Here is a tiny trained network, its code and every weight. The questions are about switching its units off for an input and a class, where a switched-off unit gives its printed mean instead of its output.

import numpy as np


def w(rows, s, z=0):
    codes = np.array(rows[::2]) - 128.0
    scale = np.full(codes.shape[1], s)
    scale[-1] = z or s
    return codes * scale


def f(y):
    return np.maximum(y, 0)


def log_softmax(a):
    a = a - a.max(-1, keepdims=True)
    return a - np.log(np.exp(a).sum(-1, keepdims=True))


def net(x, mask):
    res = np.array(x, float).reshape(1, 4) / 4 @ E
    y = f(res @ A[0][:, :-1].T + A[0][:, -1])
    res = res + np.where(mask, y, B[0][:, -1]) @ B[0][:, :-1]
    return log_softmax(res[-1] @ U[:, :-1].T + U[:, -1])


A, B = {}, {}
E = w([
[116,80,92,35,172,152,56],'x0',
[181,135,61,246,172,144,79],'x1',
[254,149,112,73,139,58,132],'x2',
[145,101,86,124,191,162,225],'x3',
],0.013)
A[0] = w([
[138,174,145,211,44,105,170,79],'neuron 0',
[52,146,146,157,90,149,64,119],'neuron 1',
[181,73,163,130,157,78,138,87],'neuron 2',
[129,101,65,75,151,152,65,122],'neuron 3',
[158,71,100,121,172,157,218,89],'neuron 4',
[143,130,63,177,213,145,151,137],'neuron 5',
[148,143,143,160,81,138,163,251],'neuron 6',
[144,131,102,156,120,139,122,83],'neuron 7',
[88,120,115,143,141,99,133,95],'neuron 8',
[195,146,74,90,135,71,153,85],'neuron 9',
[158,115,90,190,130,123,79,106],'neuron 10',
[140,120,165,134,103,122,84,65],'neuron 11',
[180,166,147,109,107,60,74,115],'neuron 12',
[149,147,75,211,158,126,65,97],'neuron 13',
[118,118,105,97,149,145,96,228],'neuron 14',
[132,57,114,99,177,136,70,88],'neuron 15',
[121,84,95,76,151,135,80,45],'neuron 16',
[105,103,86,79,150,183,64,69],'neuron 17',
[153,142,95,156,132,143,112,93],'neuron 18',
[134,204,176,190,120,93,217,62],'neuron 19',
[119,155,74,187,158,155,73,82],'neuron 20',
[126,126,49,121,172,132,208,60],'neuron 21',
[173,143,130,113,167,91,150,169],'neuron 22',
[128,169,166,134,45,55,5,83],'neuron 23',
[82,133,187,56,86,102,174,114],'neuron 24',
[102,108,178,62,74,119,179,59],'neuron 25',
[118,87,142,93,144,128,210,126],'neuron 26',
[179,152,116,103,136,68,123,82],'neuron 27',
[54,89,163,174,111,174,95,93],'neuron 28',
[63,91,107,159,152,238,184,96],'neuron 29',
],0.015)
B[0] = w([
[62,114,136,157,169,51,110,225],'neuron 0',
[155,159,67,205,120,184,189,211],'neuron 1',
[106,136,64,105,91,128,165,160],'neuron 2',
[101,95,153,176,144,69,129,194],'neuron 3',
[138,201,121,212,190,192,94,191],'neuron 4',
[118,139,168,104,105,169,91,215],'neuron 5',
[169,1,164,171,101,107,123,251],'neuron 6',
[124,161,142,111,128,116,126,146],'neuron 7',
[110,160,113,124,123,118,131,137],'neuron 8',
[111,136,43,90,64,127,224,195],'neuron 9',
[119,131,170,21,84,154,78,190],'neuron 10',
[127,174,106,126,188,133,116,148],'neuron 11',
[133,164,54,158,107,168,190,214],'neuron 12',
[109,157,175,55,85,138,91,213],'neuron 13',
[163,23,157,164,115,92,120,208],'neuron 14',
[75,114,150,169,154,73,126,176],'neuron 15',
[62,137,139,158,167,51,110,163],'neuron 16',
[76,121,147,173,139,64,124,180],'neuron 17',
[119,183,143,71,110,108,114,157],'neuron 18',
[37,101,145,154,213,24,121,223],'neuron 19',
[125,163,157,37,104,128,113,190],'neuron 20',
[152,215,125,180,232,165,97,175],'neuron 21',
[109,95,94,159,63,149,143,200],'neuron 22',
[176,171,123,205,238,214,92,244],'neuron 23',
[98,162,173,67,49,149,70,238],'neuron 24',
[92,181,177,23,94,133,78,205],'neuron 25',
[182,164,153,141,158,173,76,190],'neuron 26',
[103,148,75,120,60,116,180,183],'neuron 27',
[146,164,23,97,50,106,188,207],'neuron 28',
[141,143,50,141,76,135,205,225],'neuron 29',
],0.012,0.019)
U = w([
[109,138,75,135,98,125,168,120],'0',
[105,147,174,84,109,133,84,121],'1',
[96,114,144,159,153,37,113,76],'2',
[119,157,119,162,168,180,109,155],'3',
[149,6,158,153,95,153,114,245],'4',
[149,110,125,120,149,128,154,101],'5',
[154,88,135,92,142,113,156,101],'6',
[138,138,138,82,149,111,143,104],'7',
],0.023,0.013)

Each question gives the input, the list of numbers given to net, and the class t.
The units are the neurons (one row each of A and B). Each row of codes is followed by its name. A weight is (code - 128) times the scale printed after its matrix; where a second scale follows, it is the last column's (A, B and U).
mask holds one flag per neuron, in row order. A switched-off neuron (its flag False) gives its mean, the last column of its row in B, instead of its output. The means were averaged over made-up inputs and are rounded, as every weight is.
A unit's drop is (log p(t) with every unit on - log p(t) with that unit switched off) / (log p(t) with every unit on - log p(t) with every unit switched off).
most important unit: the unit with the biggest drop
k most important neurons: the k neurons with the biggest drops, biggest first
drop when u is switched off: that unit's drop, to one decimal
input [4,7,-3,-6], class 1: most important unit => neuron 13
input [-7,6,-5,-7], class 2: 4 most important neurons => neuron 0; neuron 19; neuron 6; neuron 24
input [6,3,-8,8], class 0: 3 most important neurons => neuron 29; neuron 28; neuron 23
input [8,-4,2,-8], class 2: 2 most important neurons => neuron 3; neuron 16
input [4,4,0,1], class 1: 3 most important neurons => neuron 6; neuron 19; neuron 0
input [6,3,2,7], class 3: 3 most important neurons => neuron 4; neuron 21; neuron 19
input [-3,6,0,6], class 1: 2 most important neurons => neuron 23; neuron 13
input [0,7,4,-8], class 3: 2 most important neurons => neuron 23; neuron 12
input [4,-6,5,3], class 1: 4 most important neurons => neuron 25; neuron 24; neuron 29; neuron 1
input [-5,7,-2,8], class 3: 2 most important neurons => neuron 4; neuron 21
input [2,-3,-3,3], class 4: 3 most important neurons => neuron 23; neuron 12; neuron 9
input [6,1,-7,-3], class 0: 2 most important neurons => neuron 28; neuron 1
input [2,-4,-4,-3], class 0: 2 most important neurons => neuron 1; neuron 28
input [3,-2,1,3], class 4: most important unit => neuron 19
input [-3,2,3,-5], class 3: drop when neuron 23 is switched off => 1.3
input [-7,-6,0,-4], class 2: drop when neuron 0 is switched off => 1.8
input [-4,2,0,-7], class 3: drop when neuron 23 is switched off => 0.8
